Each row of numbers belongs to one of the objects below and depends on some of the facts about them. Some rows are named. Which object is each other row?

Facts:
δ: points at; Ω: uses; ψ: is of sort
Z_11 δ Z_810; Z_11 δ Z_965; Z_11 δ Z_431; Z_619 δ Z_697
Z_619 δ Z_354; Z_130 δ Z_331; Z_130 δ Z_354; Z_575 δ Z_491
Z_575 δ Z_680; Z_624 δ Z_491; Z_624 δ Z_479; Z_624 δ Z_627
Z_488 δ Z_425; Z_488 δ Z_452; Z_488 δ Z_167; Z_488 δ Z_139
Z_41 δ Z_611; Z_41 δ Z_22; Z_690 δ Z_833; Z_476 δ Z_779
Z_360 δ Z_910; Z_360 δ Z_37; Z_360 δ Z_744; Z_397 δ Z_491
Z_397 δ Z_489; Z_397 δ Z_259; Z_832 δ Z_833; Z_832 δ Z_202
Z_762 δ Z_653; Z_919 δ Z_611; Z_919 δ Z_653; Z_919 δ Z_300
Z_66 δ Z_134; Z_66 δ Z_929; Z_66 δ Z_955; Z_66 δ Z_627
Z_66 δ Z_28; Z_66 δ Z_428; Z_957 δ Z_425; Z_957 δ Z_109
Z_957 δ Z_83; Z_231 δ Z_134; Z_231 δ Z_303; Z_739 δ Z_514
Z_739 δ Z_254; Z_739 δ Z_25; Z_504 δ Z_920; Z_727 δ Z_307
Z_727 δ Z_627; Z_727 δ Z_139; Z_586 δ Z_514; Z_586 δ Z_30
Z_586 δ Z_937; Z_586 δ Z_124; Z_857 δ Z_836; Z_857 δ Z_788
Z_857 δ Z_289; Z_588 δ Z_918; Z_340 δ Z_503; Z_340 δ Z_573
Z_390 δ Z_23; Z_390 δ Z_503; Z_390 δ Z_167; Z_987 δ Z_740
Z_207 δ Z_971; Z_661 δ Z_29; Z_661 δ Z_34; Z_661 δ Z_502
Z_29 Ω Z_241; Z_575 Ω Z_857; Z_810 Ω Z_617; Z_810 Ω Z_150
Z_617 Ω Z_836; Z_617 Ω Z_955; Z_595 Ω Z_586; Z_595 Ω Z_606
Z_41 Ω Z_919; Z_927 Ω Z_340; Z_690 Ω Z_836; Z_690 Ω Z_919
Z_690 Ω Z_573; Z_955 Ω Z_779; Z_955 Ω Z_833; Z_955 Ω Z_586
Z_303 Ω Z_586; Z_19 Ω Z_586; Z_610 Ω Z_738; Z_697 Ω Z_787
Z_697 Ω Z_503; Z_261 Ω Z_502; Z_360 Ω Z_28; Z_366 Ω Z_586
Z_606 Ω Z_303; Z_397 Ω Z_586; Z_968 Ω Z_779; Z_150 Ω Z_573
Z_665 Ω Z_839; Z_139 Ω Z_787; Z_762 Ω Z_606; Z_188 Ω Z_573
Z_431 Ω Z_311; Z_431 Ω Z_951; Z_706 Ω Z_955; Z_706 Ω Z_303
Z_919 Ω Z_833; Z_919 Ω Z_586; Z_143 Ω Z_857; Z_146 Ω Z_29
Z_132 Ω Z_586; Z_986 Ω Z_738; Z_986 Ω Z_971; Z_241 Ω Z_37
Z_833 Ω Z_428; Z_833 Ω Z_606; Z_787 Ω Z_706; Z_787 Ω Z_366
Z_787 Ω Z_586; Z_539 Ω Z_617; Z_539 Ω Z_146; Z_428 Ω Z_303
Z_109 Ω Z_134; Z_109 Ω Z_29; Z_30 Ω Z_6; Z_942 Ω Z_428
Z_28 Ω Z_857; Z_503 Ω Z_573; Z_627 Ω Z_857; Z_627 Ω Z_839
Z_6 Ω Z_573; Z_839 Ω Z_606; Z_779 Ω Z_573; Z_779 Ω Z_586
Z_965 Ω Z_134; Z_45 Ω Z_109; Z_45 Ω Z_857; Z_45 Ω Z_955
Z_992 Ω Z_608; Z_917 Ω Z_331; Z_917 Ω Z_228; Z_661 Ω Z_150
Z_11 ψ 360; Z_289 ψ 57; Z_929 ψ 57; Z_130 ψ 597
Z_124 ψ 57; Z_29 ψ 360; Z_575 ψ 57; Z_810 ψ 597
Z_624 ψ 57; Z_479 ψ 597; Z_488 ψ 57; Z_617 ψ 57
Z_595 ψ 57; Z_41 ψ 360; Z_927 ψ 57; Z_25 ψ 360
Z_690 ψ 360; Z_955 ψ 597; Z_200 ψ 597; Z_37 ψ 597
Z_303 ψ 57; Z_19 ψ 360; Z_134 ψ 57; Z_738 ψ 597
Z_788 ψ 360; Z_697 ψ 360; Z_311 ψ 57; Z_573 ψ 360
Z_261 ψ 597; Z_360 ψ 57; Z_366 ψ 597; Z_606 ψ 57
Z_832 ψ 57; Z_968 ψ 597; Z_150 ψ 597; Z_665 ψ 597
Z_139 ψ 597; Z_951 ψ 57; Z_762 ψ 57; Z_188 ψ 360
Z_259 ψ 597; Z_706 ψ 597; Z_680 ψ 360; Z_910 ψ 360
Z_888 ψ 57; Z_143 ψ 57; Z_66 ψ 57; Z_937 ψ 360
Z_146 ψ 360; Z_957 ψ 360; Z_132 ψ 57; Z_354 ψ 57
Z_739 ψ 57; Z_986 ψ 57; Z_241 ψ 57; Z_833 ψ 597
Z_504 ψ 597; Z_452 ψ 57; Z_254 ψ 597; Z_727 ψ 360
Z_586 ψ 57; Z_857 ψ 57; Z_971 ψ 57; Z_539 ψ 360
Z_340 ψ 57; Z_428 ψ 597; Z_109 ψ 360; Z_30 ψ 57
Z_942 ψ 597; Z_918 ψ 360; Z_167 ψ 57; Z_653 ψ 360
Z_34 ψ 57; Z_331 ψ 360; Z_920 ψ 360; Z_6 ψ 57
Z_839 ψ 597; Z_611 ψ 57; Z_608 ψ 597; Z_779 ψ 57
Z_207 ψ 57; Z_202 ψ 597; Z_458 ψ 360; Z_22 ψ 57
Z_45 ψ 360; Z_992 ψ 57; Z_661 ψ 57; Z_23 ψ 360

Named rows:
Z_390: [  0   6  -1   3  11 -16 -11  12   3   9  12 -16   8   2   1  12  19  20
  -7   2   4   4  -8  -9  -2  -5 -11   0  -5  16  12 -10   7 -13   5 -10
   1   3   1]
Z_661: [-13  -3   5  -2   4 -23  24  12   1  22 -25 -35 -19   3   7   5  -8  19
 -20  28   0  25  21  13   3  15   3 -14  12 -14  34  -3  10  -5  -6 -12
  -9  15   2]
Z_727: [ -1  -9  -9  -6  -1   5   1 -11   6   2   7  -2  -7   4   5   5   2   4
   8  -2   5  -7  -1   3  -3 -13 -16   4  15  11   0 -17  17 -11   3  -3
  -5   5   4]
Z_575: [  1  -2   4 -31  18  -9  12  26  23 -10  -2  -7  13  -1  16  15   3   5
   0   2   2  12   8  -9 -14  -4 -12 -11  12   7  23  20   9   1  11  -2
  -4  15   0]
Z_397: [-11  -6  15  -2  16  -9   1  -3  13 -10  -3 -15   8   6   2   2   3  18
 -11   3   6 -17 -24  -6   0   8 -11  -2   4  15  14 -10  -3 -14 -17  -9
   2   0  -6]
Z_857: [ -6  -4   6 -31  17  -5  10  19  15 -13   7 -20  14 -16  16   7   0  12
  25   5   8  20   1   0 -12 -13 -20   3 -26  -3  24   2  -1  21   8  -3
  -9  19   6]
Z_504: [ -6   5 -25   4 -11  -5  19 -22 -17  31  23 -29  20  36 -27   1 -15  46
  28  27  -9  -8   7  17 -12   1  -9  15  -1  28  14 -32  19  -7   4 -20
  -6   6  31]
Z_706: [  4 -10   4  15  -3  12  -3 -33  -5  -3   2  -7   6  11 -10  -6 -22   6
  15  -3  -2 -23 -25   1  -3   7  -7  -3   7  23 -14 -15  -5  -8 -25 -11
   1   5   0]
Z_83: [  2   9   2   6   1   0  -8  11  -6  -6   5  18   7   0   0   3   9  -9
  -5  -4 -12   1  -3  -6   1   5   5   7  -9  -7  -9  -4  -9   8   5   9
   7 -20  -1]
Z_608: [  3  -3  -4  21  -3   2  -1 -27 -18   7  17   4  -8  12  -2  -7  -3  -9
  20  -2  16 -32 -25  13   9  -4  -7   5  15   3 -16 -28   9  17   6  13
  -7 -12  11]
Z_503: [  5   5 -18   4  -8  13  -1   6  -7   5  -5   2   0  -7  -6  -5  12 -15
 -26  17  -8  13 -18 -17  -5  30  14   6 -28  -8 -12  -7 -17 -10 -17  -8
  18   5 -20]
Z_888: [ -8   7   7 -16   9 -12  -3  23  15  -7  -5   3  -5  -9   9   1   6   1
 -10  -1  11  14  18   3   3  -4   0   3  -3  -7  22  12   4  -1  10   1
  -4  -4   0]
Z_937: [ -6  -9   4   0 -11  11  -8 -31  -4 -13 -12  27   2  -4  10 -14  -2  -1
  22 -14 -12  -8  13   1  -3 -20  18  -1  21  -4 -31   1  -4   5  12   2
  -1 -17   2]
Z_971: [  6  10  16   3  -4  -3  -7  14  11  -4  -7   6 -18 -15   9  -5  13  -9
 -26  -3  13   8  16   3  18 -11   4  -8  -4 -24  10  20  -8  17  -2  19
  -1   1  -5]
Z_428: [  0  -8   1  22 -12  25 -12 -32  -9 -19   7  10   5   5 -16  -9 -19  -2
  17 -15  -3 -23 -25   0   3   4  -6   8  -2  17 -29 -10 -14   5 -24  -5
   4  -4  -2]
Z_839: [  5  -8   2  16  -5   8   4 -31  -8 -12   7 -11  -3  17  -7 -14 -26  -5
  19  -9  16 -36 -24   5   5  -1 -14   5   8  20 -16 -16  -1  15 -15   0
  -6  -2   1]
Z_143: [ -3  -3   7 -18  13  -8  12  27  11 -15 -12  -2  11  -4   5  10  -7  -3
   6   1   2  12  13  -6 -11   2  -7  -9   2   6  24  22  -4   7   6   1
  -6   6  -1]
Z_22: [  3   6  16   5  -9  -7   7  31  15   8 -23   8 -11 -26  -8  -3   1  -3
 -23  -7   6  19   2  -7  -1   2  22 -22 -15 -23 -28  56   3 -29  27   1
   1  23  -6]
Z_261: [ 14  -4 -11  17  -9   3  -8 -20 -16  12  19   4  -1  12  -6   2   5   6
  11  -8   2 -19  -5   0  -2  -3  -5   4  18  16 -16 -14  18 -10   3  -7
   0  -1   7]
Z_810: [  2 -13 -12  25 -11   7  -5 -32 -29  16  -4   3 -13  13  -8  -9 -13 -25
  -1  -3 -20 -14  -1   3  -6  23   9   2  19   3 -29  -9  -3  -5 -13 -14
   4  -8 -10]

Name these rows:
No name comes twice in this set of rows, the named rows included.
[-17  12 -29  -8 -17   9   9 -12 -24  12  11   1  13  21 -35  -1 -18  14
  28  20 -18   9  40  19   2  12  11  14 -10   7   8 -11  10   7   3 -17
  -8 -11  21] | Z_920
[ -2 -11  -8  -5  13  -3  14  -4  -2  -2  -3 -10 -11   6   6  12 -16  -6
   8   3   8  -6 -22   9   3  18 -31  14  20  20   4 -26  19 -37  -5 -25
 -12  -2  -7] | Z_690
[-12  -2  -8   4   5   3  -3  -4 -14  -9   2   0   0  -4   3  -8   5  -3
  -3   5 -15   8 -19  -8  -6   5   7  10 -23 -16  -6 -14 -17  12 -14  -4
   5 -15  -9] | Z_836
[  9  -1  -9 -20   5  12  -2  15   0 -12   2   6   4 -14  22  -2  11 -22
   1   3 -12  23  34  -6 -13 -13   3  12 -22 -18  14   8 -17  51  -4  13
   8   9  -6] | Z_134
[ -9 -16 -15   8  -7  14  -3 -29 -13  -7  -8  -2  -8 -19   6 -15  -9 -14
   8   5  -7  11 -13  10 -10   1   1  26 -20 -20 -25 -23  -5   1 -18 -12
   0  -7 -15] | Z_573
[  7 -11  16  20  -7  -7 -11 -18  16   7  -5 -20 -15  -3   0   3 -20   8
  -8  -8  18  -2  -6   2   0 -11 -12 -13  16  24  -6  10  10 -29 -21 -18
  -9  23  -6] | Z_41
[ -3  -5  37  -2  12 -14   8   8  23  -4 -22 -20 -12  -9  18   1  -9   8
 -25  -6  23   0  -1  -2   9  -8  -9 -22  15   5  24  21  -3  -7 -11  -1
 -11  19  -7] | Z_762

Now the same objects, written a new way:
Known rows:
Z_23: [  2  10 -10 -18  10  -9  -4 -21   5 -16   1 -20  -4  10  27  -8  -2   1
 -31  23  -5   6   0  10  -9  12]
Z_228: [ -1  18  -2  -5   3 -11  -4  -6  17 -22  -1  -4   1   3  30  -8   8  -6
 -29  22  -8   6 -17  12 -19   2]
Z_810: [ -1  12  -3   2  14  -8 -11  11  15 -15   1  -6 -13   3  22  -7   1  -8
 -17  34 -13   5   5  11 -17   7]
Z_143: [ -2  15   0   5   7 -16  -6  10  12 -15  -4   2  -1  12   7 -11  -4   2
 -24  15  -3  -4  14   7 -13  -5]
Z_624: [ -9  14   0   2  13  -3   0  22  15 -12   5 -15   0  10   0  -4   3   3
 -24  -1  -1  13  -7  -4 -19  19]
Z_665: [ -2  10  -3   2  15  -8  -9  14  16 -16   0  -3 -13   4  21  -7   1  -5
 -21  33 -16   3   5  12 -17   4]
Z_619: [-12  22  -1  26   5   0  -4  18  11 -20  -1 -31   3   9  26  -5  11 -19
 -35   1 -12   5 -11  15 -26  31]
Z_259: [  2  12  -4   6  19 -10  -8  11  13 -17   6   0 -13  -1  20  -5   4  -1
 -23  31 -10  10   2  10 -18  12]
Z_29: [  1  15 -10 -33   7  -7  -7  -7  16 -11   0 -20  -4   9  29  -9  -1  -7
 -20  21   0   2   1  14 -13  21]
Z_697: [  0  16 -11  -3  13 -10  -5   1  10 -13  -1 -22  -1  10  32  -9  -3  -5
 -26  21  -4  -2   2  13 -10  31]
Z_836: [ -1  18  -2  -4   3 -10  -4  -5  17 -22  -2  -5   1   3  31  -8   8  -8
 -29  21  -8   6 -16  12 -19   2]
Z_428: [ -4   6  -4  -7  16  -5  -7  21  19 -15   0  -1 -11   2  22  -8   2  -4
 -23  36 -20   3   0  10 -15   7]
Z_832: [-18   7  -1   6   3 -19   0  10  -2  -9  12 -10 -11  22  15  -8   8 -14
 -21  -7  -9   5  -3   0 -21  -8]
Z_942: [ -2   9  -4  -2  15  -7  -9  15  15 -16   1  -3 -13   3  22  -7   2  -6
 -21  34 -16   4   3  11 -16   5]
Z_833: [-10  -3  -5  -2  15 -22  -3  18  14 -11  12   8 -21  14  37  -9  10 -11
 -13  26 -23   0  -2  11 -19 -17]
Z_303: [ -9  13  -6   3   7 -14  -3  21  15 -13  -1   1   3   6   9 -15  -1  -6
 -31  24  -9   1  -2  -1  -9  -4]
Z_857: [-12  15   2  17   7  -9  -5  12   2 -14  -1 -17  -5  20   0  -6   1  -1
 -32  -5  -7   2  11   5 -18   1]
Z_971: [ -4  14  -3  -3   4 -13  -3   5   1 -16   4   3   0   6   9 -10   0  -6
 -28  18  -2   1   4   2 -15   6]
Z_476: [-12  18   0   4   3  -1  -4   2  15 -19  -3 -27  -2  12  24  -5  11 -12
 -33   3 -14  11 -21  11 -24   7]
Z_920: [  1  13 -10 -13  12 -11  -3 -14   4 -15   2 -17  -4   9  28  -7  -1   0
 -31  20  -4   4  -2  11 -10  18]

Rows to name:
No name comes twice in this set of rows, the named rows included.
[-15  10  -1  -1   0  -1  -5   2   0 -15   2 -25  -3  17  -1  -8   1 -10
 -31   3  -9   8   3   0 -18  -1] | Z_340
[-19  30  -2  -3   3 -10  -9   7  18 -13 -18 -18  -9  13  22  -5   8 -17
 -43   7 -18   9 -39   8 -15  -5] | Z_919
[-12  13   0   3   7  -4  -2  13   7 -13   4 -18  -2  12   1  -6   3  -5
 -28   1  -5  10  -2  -1 -19  11] | Z_66
[ -1   8  -3  -4  13  -4 -11   5  19 -16   2 -10 -11   3  18  -9   1  -3
 -18  35 -14  10   7   9 -16  -2] | Z_139
[ -4  16  -8  17  18 -14 -12  16  18 -14   1  -5 -11   1  21 -12   3  -7
 -27  35 -15  11   2   9 -13  -3] | Z_366
[-12  13   1  -4  -2   5  -6 -11  14 -21  -4 -36  -1  15  20  -7   9 -11
 -33   7 -17  14 -16  10 -22  -8] | Z_390
[ -9  10  -8 -10  10   0  -4 -13   4 -12   0 -41  -7  19  20  -4   2  -3
 -34   5 -11  11  -5   9 -13  16] | Z_957
[ -2  13   1   1  -2  -3  -8 -19  24 -23  -8 -20   2   7  33  -9  -1 -14
 -15  28 -13   5 -22   3 -14  -6] | Z_503
[ -7  13  -5  -1   6 -14  -3  17  12 -14  -1   2   2   7  11 -13  -1  -5
 -29  22  -8  -1  -1   1 -10  -2] | Z_595
[  1  15 -11  -2  13 -11  -3  -4   2 -15   3 -19  -2   7  30  -7   0  -3
 -33  20  -3   1   3  14 -11  33] | Z_331

The same objects again, as new rows of numbers:
Some objects and their rows:
Z_503: [  0 -11  13  -7   7 -11  -9  18   6   2   3  12   5 -11 -15  11   4 -16
  -5  -6  11 -18   7  11  15   1]
Z_573: [ -8 -12  26  -9 -18 -20 -29   0 -19 -11   5   4   3  26  10  15   6 -27
  12  12   0  -7 -17  -2  18   4]
Z_810: [  6 -19 -10  -2  -2  21   0  16  -2 -15 -14   7  29   6 -22   1 -37  13
 -12   4  12   1   4  19  15   6]
Z_740: [  7 -12   2   1  13  -7  -3   2   1   5  10  -3  -4 -10 -10  10  -2  -2
  -1   5  14  -9   3  -6  -3  -6]
Z_124: [  8  27   5   2  11  -7  15 -11   7  10  -5 -10  -9  -6   1 -13  13  11
   5  -9 -16   5   7  10 -10   8]
Z_606: [  4  39   0   5  -9  -7  12 -13   1  10 -14  -4  -3 -15   4  -3  11  -1
  10 -20 -18  -8  14   6  -1   9]
Z_41: [-17 -25   2 -11 -28  10 -11  10 -19 -16  12  14 -13  16  31  -3   8 -20
   4  14 -10 -20 -12 -14   5  -6]
Z_146: [  2 -14  20 -10  -8   0 -21   0 -21  -4  -2   5 -17  25  15   8 -10 -28
   0  18   1   4 -17 -11  18   2]
Z_241: [ 15  30   1  -2   3  -5   7  -8   2   6 -18  -6 -19 -12   6  -8   6   3
  -3  -9 -12  18   7  13   1  20]
Z_738: [-15 -25 -16   8  -1  -3 -12 -12 -10  -5  -7  13  35  -1 -30  11 -24  27
  -1   9   6  25  12   5   1  -4]
Z_951: [  8  32   9   5   7 -12  14 -15   6   7  -4 -14  -7  -6   3 -10  19  10
   7  -7 -10   6   6   9 -11  11]
Z_45: [ -3  -9  18  -6  -7   8 -10   5 -21   3  -2  12 -22  30  20   5 -20 -33
  -3  11  -5  -6 -16 -18  15  -6]
Z_37: [  9 -12 -15   3  -6  10  -4  -8  -8 -13 -12   3  27   3 -20   7 -31  20
 -13  10  24  17   2   9  18   7]
Z_588: [ -6 -18 -12  -4   7  -2  -7   6  11  -2  17   0  -8 -18   0   3  11   1
  -5   3  19  -5  -4  -7  -4 -10]
Z_619: [ -3 -14 -33 -12  14  -4 -16  -2  11  -4  22  -9 -12 -15   5   5  -6   5
  -3  -6  10 -15 -18  -3  -8 -14]
Z_727: [-19 -17   5  -5 -12   1 -19   9  -3  -6  12   9  -1  24  24  -2  20 -22
  -5  15   3   8 -28 -23   3 -17]
Z_360: [ -4  25 -19  -2   0  12  13  -8  14   7  -6  -2 -21 -14  18 -19  19   3
  -9 -24 -11   8   3   2  -4   6]
Z_303: [  4  34   2   5  -8  -7  11  -8   7   5 -15  -6   0 -12   4  -3  13  -5
  10 -21 -19  -7  13   7   0  11]
Z_927: [  8  27   8   4  12  -2  17  -6   9  12  -1  -7 -13  -4   2 -14  11  11
   2  -8 -18   7   8   9 -13   7]
Z_202: [ -5 -25 -11   5  -2  12  12  -6   1  -7  -5  -7  28  15 -25   5 -26  24
  -2   2  24  12  12   4   7   1]

Rows to name:
No name comes twice in this set of rows, the named rows included.
[ -4 -12  20   2  -4  -5 -14   2 -17  -2   6  -2  -5  31  14   7  -4 -21
  11  23  -4   4 -19 -24  -3 -13] | Z_680
[  8  33 -15  -2  21 -14   1 -17   8   9   0 -18 -15  -4   8  -8  -5  17
  10 -17 -25  -5  -8  17 -17   6] | Z_354
[  8 -12   5   5   8  -8   5   0  -9   2  12   3  -7 -15  -6  10  -2   2
   1  15  11 -12  10  -6  -7  -3] | Z_300
[  5 -18  -9   0  -6   9  -5   7  -3 -20 -12   1  38   5 -24   4 -27  16
  -6   7  14   0   6  20  12   6] | Z_150
[  0 -15  20 -11  -6   5 -20  13 -19  -3  -1   7 -20  30  16   4 -15 -27
  -1  16  -5   0 -18  -8  14  -1] | Z_539
[-10 -13  12  -6  -3  -1 -20  10 -15  -4   5   3 -11  33  17   9 -22 -24
  12   6 -16 -22 -25  -6   5  -8] | Z_697
[  3 -11 -18  -1  -7  11  -8  29  10  -6  -2  -4   6 -26   6   2   4 -19
   5  -6   6  -9  -4 -19  -7 -12] | Z_397
[ -5  -7 -19  11 -12  16   7  -8  -7  -7 -10   8  35   4 -20  11 -33  15
 -12  -2  17  -4   9  -2  15  -6] | Z_839
[ 10  35   0   5   4   5  18 -11   4  14 -15   0 -18 -11   7  -8   3   0
  -5 -18 -17   5  11   5   0   8] | Z_143
[ -6  16   3   1  19  -5   7  -4   2  17  -9   6 -16  -9  -3 -14   7  11
   9 -13 -36  22  17  10 -21   6] | Z_986
[ -2  31 -24  -3 -16  -1   5 -24   9   5  -7  -4 -13 -23  19  -7  24   2
  -3 -21  -4  11   2   1   5   8] | Z_857
[  9   1   0   9   5   8   0  14   1  13  -9   7  -2 -17  -6  10 -10 -21
  -9  -1   9  -3   7 -24   2 -17] | Z_627
[  1  18 -12 -12  -3   6   5  12  18  -3  -6  -7 -12 -15  15 -25  24   5
   2 -16 -18   2   0  20  -4  17] | Z_661

